Below are the code and all the weights of a small trained network. Each question names an input and a class and asks about switching units off, where a switched-off unit gives its printed mean instead of its output.

import numpy as np


def w(rows, s, z=0):
    codes = np.array(rows[::2]) - 128.0
    scale = np.full(codes.shape[1], s)
    scale[-1] = z or s
    return codes * scale


def f(y):
    return y / 2 * (1 + np.tanh(0.7978845608 * (y + 0.044715 * y**3)))


def log_softmax(a):
    a = a - a.max(-1, keepdims=True)
    return a - np.log(np.exp(a).sum(-1, keepdims=True))


def net(x, mask):
    res = np.array(x, float).reshape(1, 5) / 4 @ E
    y = f(res @ A[0][:, :-1].T + A[0][:, -1])
    res = res + np.where(mask, y, B[0][:, -1]) @ B[0][:, :-1]
    return log_softmax(res[-1] @ U[:, :-1].T + U[:, -1])


A, B = {}, {}
E = w([
[253,153,53,9,170],'x0',
[72,12,178,22,107],'x1',
[174,33,72,200,219],'x2',
[133,126,131,129,124],'x3',
[122,126,114,126,120],'x4',
],0.0069)
A[0] = w([
[112,60,151,48,120,97],'n0',
[184,157,116,192,74,47],'n1',
[119,204,94,181,171,86],'n2',
[151,149,76,64,153,18],'n3',
[130,209,207,87,54,66],'n4',
[2,163,194,199,5,135],'n5',
[192,182,121,199,108,81],'n6',
[63,116,177,199,124,2],'n7',
[128,42,137,86,90,74],'n8',
[45,136,153,165,181,55],'n9',
[89,103,134,179,82,29],'n10',
[158,141,56,67,129,6],'n11',
[84,189,114,86,64,34],'n12',
[106,38,143,71,115,53],'n13',
[113,219,142,56,72,107],'n14',
[151,162,5,202,71,86],'n15',
[171,159,127,62,175,45],'n16',
[96,38,132,69,104,53],'n17',
[72,78,112,83,143,118],'n18',
[214,114,138,103,102,60],'n19',
[81,123,174,171,135,28],'n20',
[93,164,126,96,135,27],'n21',
[88,87,172,225,109,74],'n22',
[197,184,98,33,95,94],'n23',
[116,106,161,95,157,71],'n24',
[138,65,53,149,191,76],'n25',
[199,20,87,186,191,26],'n26',
[167,253,117,192,145,65],'n27',
[98,181,153,97,135,47],'n28',
],0.0091,0.009)
B[0] = w([
[131,199,154,134,156,159],'n0',
[114,142,143,78,144,130],'n1',
[104,171,181,50,141,152],'n2',
[151,89,58,106,177,132],'n3',
[13,71,145,205,181,164],'n4',
[220,125,50,113,188,247],'n5',
[85,162,165,52,142,153],'n6',
[134,102,56,107,176,142],'n7',
[92,223,141,99,142,143],'n8',
[129,131,59,115,134,137],'n9',
[119,112,75,112,176,130],'n10',
[165,80,52,101,173,132],'n11',
[73,83,143,137,154,137],'n12',
[99,207,167,73,147,146],'n13',
[23,52,151,231,159,171],'n14',
[85,176,157,74,117,158],'n15',
[150,110,53,122,187,137],'n16',
[88,204,159,55,149,147],'n17',
[144,199,164,98,129,148],'n18',
[112,122,59,131,165,129],'n19',
[111,116,80,118,149,131],'n20',
[81,105,128,109,139,117],'n21',
[171,105,86,43,198,167],'n22',
[186,86,20,113,147,171],'n23',
[125,123,149,91,135,122],'n24',
[56,126,121,177,120,156],'n25',
[1,56,148,177,164,164],'n26',
[71,179,168,47,136,171],'n27',
[83,115,124,140,133,123],'n28',
],0.0083,0.011)
U = w([
[154,103,40,74,181,67],'0',
[84,197,185,33,146,78],'1',
[131,116,135,118,114,241],'2',
[31,69,154,176,156,92],'3',
[152,126,148,118,120,230],'4',
[254,106,217,175,3,105],'5',
[150,80,167,101,8,7],'6',
],0.01,0.02)

Each question gives the input, the list of numbers given to net, and the class t.
The units are the neurons (one row each of A and B). Each row of codes is followed by its name. A weight is (code - 128) times the scale printed after its matrix; where a second scale follows, it is the last column's (A, B and U).
mask holds one flag per neuron, in row order. A switched-off neuron (its flag False) gives its mean, the last column of its row in B, instead of its output. The means were averaged over made-up inputs and are rounded, as every weight is.
A unit's drop is (log p(t) with every unit on - log p(t) with that unit switched off) / (log p(t) with every unit on - log p(t) with every unit switched off).
The circuit of an input: a set's keep is (log p(t) with only the set's units on - log p(t) with every unit switched off) / (log p(t) with every unit on - log p(t) with every unit switched off). Starting from the 12 units with the biggest drops (on a tie, the unit counted first), units are removed one at a time, each time the one whose removal leaves the highest keep (on an exact tie, the one counted first), for as long as the keep stays at least 0.8.
units of the circuit, in order: the units of the circuit, biggest drop first
unit that matters most: the unit with the biggest drop
top k neurons: the k neurons with the biggest drops, biggest first
drop when u is switched off: that unit's drop, to one decimal
input [-7,-2,-6,-4,2], class 0: units of the circuit, in order : (n5)
input [1,-5,-6,-3,-4], class 3: units of the circuit, in order : (n14, n4)
input [-6,1,-2,-6,6], class 0: units of the circuit, in order : (n5, n22)
input [6,2,-8,2,-1], class 3: top 3 neurons : (n14, n4, n5)
input [-7,6,7,-4,2], class 0: units of the circuit, in order : (n22, n7)
input [4,-4,-8,3,6], class 3: units of the circuit, in order : (n14, n4)
input [6,7,8,-6,-2], class 3: top 3 neurons : (n26, n25, n5)
input [4,-3,6,0,4], class 3: units of the circuit, in order : (n26, n5)
input [-6,3,1,2,-2], class 0: units of the circuit, in order : (n5, n22)
input [-3,-3,-8,1,-7], class 3: top 2 neurons : (n4, n14)
input [3,6,-8,-1,4], class 3: top 2 neurons : (n14, n4)
input [8,1,-8,-3,-1], class 0: top 2 neurons : (n23, n16)
input [-8,8,3,-2,-3], class 0: top 3 neurons : (n5, n22, n7)
input [1,-3,7,-5,2], class 3: unit that matters most : n26
input [-7,-2,-8,-7,6], class 3: top 2 neurons : (n4, n14)
input [4,5,-6,0,2], class 3: drop when n5 is switched off : 0.2
input [-1,8,5,3,-4], class 1: drop when n24 is switched off : 0.0
input [3,-1,1,-1,-3], class 5: drop when n27 is switched off : 0.1
